Below are the code and all the weights of a small trained network. Each question names an input and a class and asks about switching units off, where a switched-off unit gives its printed mean instead of its output.

import numpy as np


def w(rows, s, z=0):
    codes = np.array(rows[::2]) - 128.0
    scale = np.full(codes.shape[1], s)
    scale[-1] = z or s
    return codes * scale


def norm(h):
    return h / np.sqrt((h * h).mean(-1, keepdims=True) + 1e-5)


def f(y):
    return np.maximum(y, 0)


def log_softmax(a):
    a = a - a.max(-1, keepdims=True)
    return a - np.log(np.exp(a).sum(-1, keepdims=True))


def net(x, mask):
    res = np.array(x, float).reshape(1, 5) / 4 @ E
    u = 0
    for l in range(2):
        y = f(norm(res) @ A[l][:, :-1].T + A[l][:, -1])
        res = res + np.where(mask[u : u + 8], y, B[l][:, -1]) @ B[l][:, :-1]
        u += 8
    return log_softmax(norm(res)[-1] @ U[:, :-1].T + U[:, -1])


A, B = {}, {}
E = w([
[111,165,71,141,125,140,99,217,82],'x0',
[125,126,131,130,137,130,142,139,137],'x1',
[111,113,11,102,133,123,132,134,145],'x2',
[125,119,123,156,124,100,147,126,130],'x3',
[57,69,155,144,85,172,122,110,147],'x4',
],0.011)
A[0] = w([
[202,253,211,187,255,88,100,129,108,146],'0.n1',
[108,116,226,159,105,136,138,181,92,86],'0.n2',
[205,151,193,138,181,72,98,134,138,2],'0.n3',
[186,198,89,93,168,72,153,109,123,125],'0.n4',
[132,55,160,110,111,168,164,101,105,122],'0.n5',
[192,107,103,92,205,117,157,102,183,102],'0.n6',
[81,175,122,151,84,125,127,232,53,168],'0.n7',
[205,156,167,135,98,129,110,143,108,139],'0.n8',
],0.0087,0.0042)
B[0] = w([
[5,117,70,119,146,123,97,141,166,254],'0.n1',
[232,108,164,158,94,182,162,81,123,190],'0.n2',
[84,64,117,91,138,68,98,200,160,177],'0.n3',
[196,95,157,166,87,183,166,131,79,209],'0.n4',
[126,254,142,158,222,63,81,75,152,173],'0.n5',
[202,51,185,86,65,134,94,142,58,184],'0.n6',
[151,195,148,171,53,217,176,154,73,226],'0.n7',
[110,133,33,160,144,175,128,39,150,179],'0.n8',
],0.0082,0.0099)
A[1] = w([
[221,105,134,126,141,141,151,160,38,118],'1.n1',
[54,175,180,146,93,217,78,185,146,102],'1.n2',
[218,150,97,165,98,205,147,166,91,109],'1.n3',
[141,151,107,126,155,147,222,131,90,84],'1.n4',
[200,255,93,132,141,146,198,175,58,44],'1.n5',
[85,49,95,70,187,152,109,87,223,24],'1.n6',
[37,43,75,110,172,77,97,76,181,5],'1.n7',
[41,179,32,126,117,167,172,210,93,207],'1.n8',
],0.0081,0.0029)
B[1] = w([
[179,111,113,83,104,122,180,104,55,189],'1.n1',
[123,80,84,134,87,169,154,97,78,198],'1.n2',
[204,62,103,96,122,108,86,151,140,229],'1.n3',
[117,51,119,123,156,106,119,140,156,156],'1.n4',
[124,141,169,94,255,19,121,149,167,203],'1.n5',
[121,141,122,77,122,56,125,213,158,191],'1.n6',
[199,128,80,111,164,80,116,185,102,200],'1.n7',
[29,177,199,162,128,129,113,49,216,247],'1.n8',
],0.0097,0.011)
U = w([
[95,105,101,69,187,24,112,186,160,22],'0',
[18,152,163,219,155,162,124,62,177,254],'1',
[176,78,116,133,39,186,180,138,11,101],'2',
],0.011,0.00099)

Each question gives the input, the list of numbers given to net, and the class t.
The units are the neurons (one row each of A and B). Each row of codes is followed by its name. A weight is (code - 128) times the scale printed after its matrix; where a second scale follows, it is the last column's (A, B and U).
mask holds one flag per neuron, layer by layer. A switched-off neuron (its flag False) gives its mean, the last column of its row in B, instead of its output. The means were averaged over made-up inputs and are rounded, as every weight is.
A unit's drop is (log p(t) with every unit on - log p(t) with that unit switched off) / (log p(t) with every unit on - log p(t) with every unit switched off).
The circuit of an input: a set's keep is (log p(t) with only the set's units on - log p(t) with every unit switched off) / (log p(t) with every unit on - log p(t) with every unit switched off). Starting from the 12 units with the biggest drops (on a tie, the unit counted first), units are removed one at a time, each time the one whose removal leaves the highest keep (on an exact tie, the one counted first), for as long as the keep stays at least 0.8.
circuit, biggest first: the units of the circuit, biggest drop first
k most important neurons: the k neurons with the biggest drops, biggest first
k most important neurons of layer l: the k neurons of layer l with the biggest drops, biggest first
drop when u is switched off: that unit's drop, to one decimal
input [3,2,-6,8,-3], class 1: most important neuron	0.n1
input [8,7,-6,-1,8], class 2: 2 most important neurons of layer 0	0.n2, 0.n1
input [1,4,-1,3,-6], class 1: circuit, biggest first	0.n1, 1.n8
input [-4,-2,1,0,8], class 0: 3 most important neurons of layer 1	1.n8, 1.n7, 1.n6
input [5,4,-2,0,-8], class 1: circuit, biggest first	0.n1, 1.n8
input [-7,0,6,4,0], class 2: 2 most important neurons	0.n6, 0.n1
input [6,7,0,5,6], class 2: 4 most important neurons of layer 0	0.n1, 0.n7, 0.n2, 0.n5
input [-4,4,3,7,0], class 2: 2 most important neurons	0.n1, 0.n6
input [-1,2,7,-7,-6], class 2: 2 most important neurons of layer 0	0.n6, 0.n4
input [-3,1,-8,6,-2], class 0: 3 most important neurons	0.n1, 0.n7, 0.n3
input [3,-3,-1,8,5], class 2: 2 most important neurons	0.n1, 0.n2
input [3,5,-6,-7,4], class 2: 2 most important neurons	0.n2, 1.n8
input [1,5,-6,7,-2], class 1: drop when 1.n5 is switched off	0.1
input [2,-4,-5,8,8], class 2: circuit, biggest first	1.n8
input [-3,-7,5,-5,8], class 0: drop when 0.n7 is switched off	1.6
input [4,-3,6,4,3], class 1: drop when 0.n5 is switched off	0.0
